Below are the code and all the weights of a small trained network. Each question names an input and a target symbol and asks about switching units off, where a switched-off unit gives its printed mean instead of its output.

import numpy as np


def w(rows, s, z=0):
    codes = np.array(rows[::2]) - 128.0
    scale = np.full(codes.shape[1], s)
    scale[-1] = z or s
    return codes * scale


def norm(h):
    return h / np.sqrt((h * h).mean(-1, keepdims=True) + 1e-5)


def f(y):
    return np.maximum(y, 0)


def softmax(a):
    e = np.exp(a - a.max(-1, keepdims=True))
    return e / e.sum(-1, keepdims=True)


def log_softmax(a):
    a = a - a.max(-1, keepdims=True)
    return a - np.log(np.exp(a).sum(-1, keepdims=True))


def net(x, mask):
    ids = ['ΠΩαβεθ'.index(c) for c in x.split()]
    T = len(ids)
    res = E[ids] + P[:T]
    r = norm(res)
    for j in range(2):
        rows = slice(2 * j, 2 * j + 2)
        q, k, v = (r @ M[0][rows].T for M in (Q, K, V))
        z = softmax(np.where(np.tri(T) > 0, q @ k.T / 2**0.5, -1e9)) @ v
        o = O[0][rows]
        res = res + np.where(mask[j], z, o[:, -1]) @ o[:, :-1]
    y = f(norm(res) @ A[0][:, :-1].T + A[0][:, -1])
    res = res + np.where(mask[2:10], y, B[0][:, -1]) @ B[0][:, :-1]
    return log_softmax(norm(res)[-1] @ U[:, :-1].T + U[:, -1])


Q, K, V, O, A, B = {}, {}, {}, {}, {}, {}
E = w([
[140,127,112,121,46,73,67],'Π',
[216,184,170,126,141,75,188],'Ω',
[164,222,136,95,97,187,30],'α',
[145,83,133,222,172,89,89],'β',
[96,161,96,131,152,5,129],'ε',
[210,88,37,155,232,198,150],'θ',
],0.02)
P = w([
[168,89,194,138,223,141,10],'0',
[174,103,182,86,179,111,42],'1',
[145,104,175,106,169,126,69],'2',
[158,129,138,118,162,144,60],'3',
[134,110,126,151,152,139,85],'4',
[139,138,112,131,138,145,90],'5',
[127,125,98,181,162,160,122],'6',
[142,161,92,137,122,145,120],'7',
[144,181,84,135,127,161,133],'8',
[132,170,71,132,87,134,132],'9',
],0.012)
Q[0] = w([
[185,221,7,97,251,1,91],'H0',
[59,112,152,67,167,115,231],'H0',
[171,73,92,176,88,179,55],'H1',
[131,204,65,179,73,140,37],'H1',
],0.0092)
K[0] = w([
[149,146,11,155,78,131,246],'H0',
[166,19,119,129,116,191,74],'H0',
[156,205,204,173,84,47,128],'H1',
[137,187,140,152,112,139,181],'H1',
],0.012)
V[0] = w([
[43,218,73,155,151,55,154],'H0',
[43,99,69,157,126,218,98],'H0',
[2,134,192,141,19,106,103],'H1',
[40,47,176,42,187,157,59],'H1',
],0.0066)
O[0] = w([
[71,223,129,174,245,91,60,134],'H0',
[87,51,73,131,135,156,52,55],'H0',
[190,191,140,125,129,112,56,2],'H1',
[67,200,67,62,101,104,55,110],'H1',
],0.011,0.0095)
A[0] = w([
[152,88,100,157,217,70,183,232],'N0',
[166,85,58,16,134,170,106,111],'N1',
[132,25,222,169,132,87,117,1],'N2',
[186,38,86,163,102,71,44,59],'N3',
[180,115,219,122,112,180,130,190],'N4',
[233,147,119,207,35,131,214,204],'N5',
[89,240,135,109,160,21,92,96],'N6',
[81,227,150,101,202,1,37,124],'N7',
],0.0085,0.0025)
B[0] = w([
[76,220,99,15,126,201,183,255],'N0',
[59,150,77,123,114,147,210,177],'N1',
[132,148,242,102,151,99,1,157],'N2',
[128,103,49,147,174,98,138,163],'N3',
[155,22,198,106,131,92,186,179],'N4',
[246,163,183,129,119,137,181,230],'N5',
[125,249,163,228,187,153,195,196],'N6',
[56,161,92,246,129,179,125,213],'N7',
],0.0088,0.0096)
U = w([
[235,157,8,156,44,79,145,81],'Π',
[230,111,254,129,106,139,182,219],'Ω',
[144,200,126,32,34,236,105,58],'α',
[178,86,113,97,214,88,96,246],'β',
[74,247,129,184,148,194,144,108],'ε',
[83,80,56,10,135,132,235,144],'θ',
],0.0076,0.0012)

Each question gives the input, a string of symbols that net reads in full, and the target symbol t.
The units are the heads (2 rows each of Q, K, V and O) and the neurons (one row each of A and B). Each row of codes is followed by its name. A weight is (code - 128) times the scale printed after its matrix; where a second scale follows, it is the last column's (O, A, B and U).
mask holds one flag per unit, heads first, then neurons. A switched-off unit (its flag False) gives its mean, the last column of its rows in O or B, instead of its output. The means were averaged over made-up inputs and are rounded, as every weight is.
A unit's drop is (log p(t) with every unit on - log p(t) with that unit switched off) / (log p(t) with every unit on - log p(t) with every unit switched off).
The circuit of an input: a set's keep is (log p(t) with only the set's units on - log p(t) with every unit switched off) / (log p(t) with every unit on - log p(t) with every unit switched off). Starting from all 10 units, units are removed one at a time, each time the one whose removal leaves the highest keep (on an exact tie, the one counted first), for as long as the keep stays at least 0.8.
units of the circuit, in order: the units of the circuit, biggest drop first
top k neurons: the k neurons with the biggest drops, biggest first
which heads matter: for each layer, one digit per head in row order, 1 if its drop is at least 0.15 and else 0, layers parted by /
drop of u: that unit's drop, to one decimal
input α θ θ θ β, target β: which heads matter	10
input α Ω Ω ε θ ε θ β Ω α, target Ω: units of the circuit, in order	[H1; N4]
input θ ε Ω Π θ ε θ α θ Π, target ε: which heads matter	10
input θ θ θ θ ε Ω Ω θ, target Ω: units of the circuit, in order	[H1; N5]
input θ Π β Π, target Π: units of the circuit, in order	[N0; N3]
input ε α Π, target ε: which heads matter	00
input θ Π θ Ω θ Π θ θ Π β, target Ω: which heads matter	01
input α α θ α Π θ α, target α: which heads matter	11
input ε ε α θ ε, target θ: which heads matter	10
input β θ θ, target θ: which heads matter	10
input Ω θ θ β β θ α Ω Π, target Ω: which heads matter	01
input θ Ω Π β α θ θ ε, target θ: which heads matter	11
input Ω β θ, target θ: top neuron	[N1]
input θ β α β, target β: drop of H0	1.2
input θ Π ε θ θ Ω ε β Ω θ, target Ω: drop of N5	0.3
input θ Π Ω Π β, target Ω: drop of H0	0.2
input β θ Π, target Π: drop of N2	0.0
